m =
-22   -1   -8  -29  -20  -11
 -9   -1  -20    0  -12   -8
 -3  -16   -2  -20  -22  -16
-17   -8  -19  -14  -16  -14
  9   -3   15  -14  -13   -8
 -3   -9   12    2   -7  -11
-16  -17    8   10  -12  -15
-22   -9  -34  -15   -7  -10
-23  -19  -16    8  -15  -12
-11    0   26  -17  -17   -2
 -6  -20    2  -15   -1  -13
-15    6  -31   15  -11  -15
 15  -32  -49  -24  -16  -10
 -2   -9  -39  -19  -12  -14
 -1  -11   42   -4  -11  -13
Rows and columns are numbered from 0.
Read off the bottom-left entry.
A: -1
Read off the entry at row 0, column 1.
A: -1
The entry in the top-right corner: -11
The entry in the top-left corner: -22
The entry in row 1 and column 2 is -20
Read off the top entry of the column that holds the smallest entry.
A: -8
The entry in row 1 and column 0 is -9
The bottom entry of the column that holds the smallest entry: 42
The entry just left of -32: 15
Read off the entry in row 2 and column 0.
A: -3
The entry in the bottom-right corner -> -13
The entry just right of the smallest entry: -24
The entry directly above -24: 15
The entry at row 2, column 2 is -2
Read off the entry just right of -6.
A: -20
The entry directly above the smallest entry is -31

X =
[[ 16.6 -47.3  13.9 -22.7 -19.5  24.5 -21.5  11.8]
 [-47.1  20.3  -7.0  12.8 -29.6  -0.7 -32.1  46.8]
 [ -0.4   0.0  -1.0  -0.8  -0.6  -0.1   0.7  -0.8]
 [ 17.6 -51.1  11.1 -25.6 -21.7  24.3 -21.2   8.7]
 [-25.3  14.3  15.0  23.2  -8.8   2.0 -34.4  48.2]
 [ 33.5 -37.5   2.5 -23.4   2.7  10.2  10.8 -28.0]
 [ -9.1 -13.2  -5.5  42.1  -3.5 -33.6 -54.5  22.4]
 [ 27.0 -22.1  25.0  38.4  25.0 -17.8 -38.0  12.5]
 [ 14.0 -51.4   8.6 -28.6 -26.3  25.9 -21.6  10.1]
 [ -8.7 -14.6  14.4 -25.9 -25.5  34.8  -9.2  28.5]
 [  9.5 -41.4   9.5 -24.2 -23.2  24.3 -19.2  12.9]
 [ 31.5  10.6  18.8  13.0  41.1  -5.6  24.2 -22.7]
 [-13.8   0.0  18.1   8.0 -11.0  12.8 -27.4  40.0]
 [-28.7  23.2  14.3  22.1  -7.1   3.1 -27.0  47.0]
 [ 38.9 -57.9  -2.1  -1.0   2.8 -12.1 -21.8 -24.6]
 [ -3.4   7.7   1.5 -50.9 -14.7  41.4  45.0  -9.9]]
Counting starts at 0.
Read off the entry directly below -38.0.
-21.6
Read off the bottom-right entry.
-9.9
The entry in row 2 and column 0 is -0.4
Read off the entry directly below the largest entry.
-28.0
Read off the entry in row 0 and column 1.
-47.3
The entry just right of -47.3: 13.9
Read off the entry in the top-right corner.
11.8
Read off the bottom entry of the column that holds the smallest entry.
7.7
Read off the entry in row 1 and column 0.
-47.1
The entry directly above the largest entry: 8.7
The entry in row 0 and column 0 is 16.6
Read off the entry just right of -8.7.
-14.6
Read off the entry at row 1, column 1.
20.3
Read off the entry just right of -0.1.
0.7
The entry just right of -17.8: -38.0
Read off the entry at row 2, column 1.
0.0
Read off the bottom-left entry.
-3.4
The entry directly above -32.1: -21.5
The entry just left of the largest entry -> -34.4
The entry just left of the smallest entry: 38.9
Read off the entry directly above 18.1.
18.8
Read off the entry directly below -25.9.
-24.2

[ -2.5 -29.6 -10.2  -7.3  24.3 -36.4 -50.7 -12.5  -7.0  -7.9 -13.8   5.2
  30.9 -19.7 -45.4]
The entry just left of -7.3 is -10.2
The 1st entry from the right?
A: -45.4
The fifth entry -> 24.3
The entry just left of -19.7?
A: 30.9
The first entry from the left is -2.5
The entry just left of -50.7?
A: -36.4
The second entry from the left?
A: -29.6
The 2nd entry from the right is -19.7
The entry just left of the largest entry -> 5.2

[[ 0.00  0.01 -0.17 -0.03 -0.07  0.06  0.00]
 [ 0.01  0.10 -0.19 -0.04  0.03 -0.02 -0.03]
 [ 0.10 -0.07  0.15 -0.05  0.00 -0.09  0.04]
 [ 0.10  0.05 -0.02 -0.01 -0.01  0.08 -0.05]
 [-0.16  0.03 -0.20  0.01 -0.04  0.05 -0.12]]
Give the largest entry in the first row.
A: 0.06
Give the first entry in the row that holds the smallest entry.
A: -0.16
Give the entry just left of the largest entry.
A: -0.07
Give the first entry on the diagonal from the top-right corner.
A: 0.00
The last entry of the largest entry's row -> 0.04
Give the largest entry in the last row.
A: 0.05
The entry just right of the centre entry is 0.00
The entry in the bottom-right corner is -0.12
Give the bottom entry of the column that holds the smallest entry.
A: -0.20
Give the entry just left of the smallest entry.
A: 0.03
Give the entry in the top-left corner.
A: 0.00
The 4th-last entry, reading row by row -> 0.01
Give the third entry on the main diagonal.
A: 0.15
Give the entry directly below the centre entry.
A: -0.01
The entry directly above 0.04 -> -0.03
The entry at the centre: -0.05
The third entry from the end, reading row by row -> -0.04
Give the entry directly above the smallest entry.
A: -0.02
The top entry of the column that holds the largest entry is -0.17
The second entry in reading order: 0.01
Give the first entry of the largest entry's row.
A: 0.10
The 2nd entry on the diagonal from the top-right corner -> -0.02

arr = [22, -24, -23, 33, 5, 19, -36, -17, -6]
The centre entry: 5
The entry just left of -17 -> -36

B =
-0.3,-40.0,-10.9,-8.1,-42.9,-10.2
-0.4,15.3,30.5,-14.5,-35.3,-24.1
0.6,21.8,-44.8,42.2,-40.1,-13.9
Indices start at 0.
The entry just left of -35.3 is -14.5
The entry at row 0, column 1: -40.0
Read off the entry just left of the largest entry.
-44.8
Read off the top-right entry.
-10.2
The entry at row 0, column 2: -10.9
The entry in row 1 and column 1 -> 15.3
Read off the entry directly above 0.6.
-0.4
The entry directly above -13.9 is -24.1
The bottom-left entry is 0.6
Read off the entry just left of the smallest entry.
21.8
The entry just right of 42.2 is -40.1
The entry just left of -42.9 -> -8.1
The top-left entry is -0.3
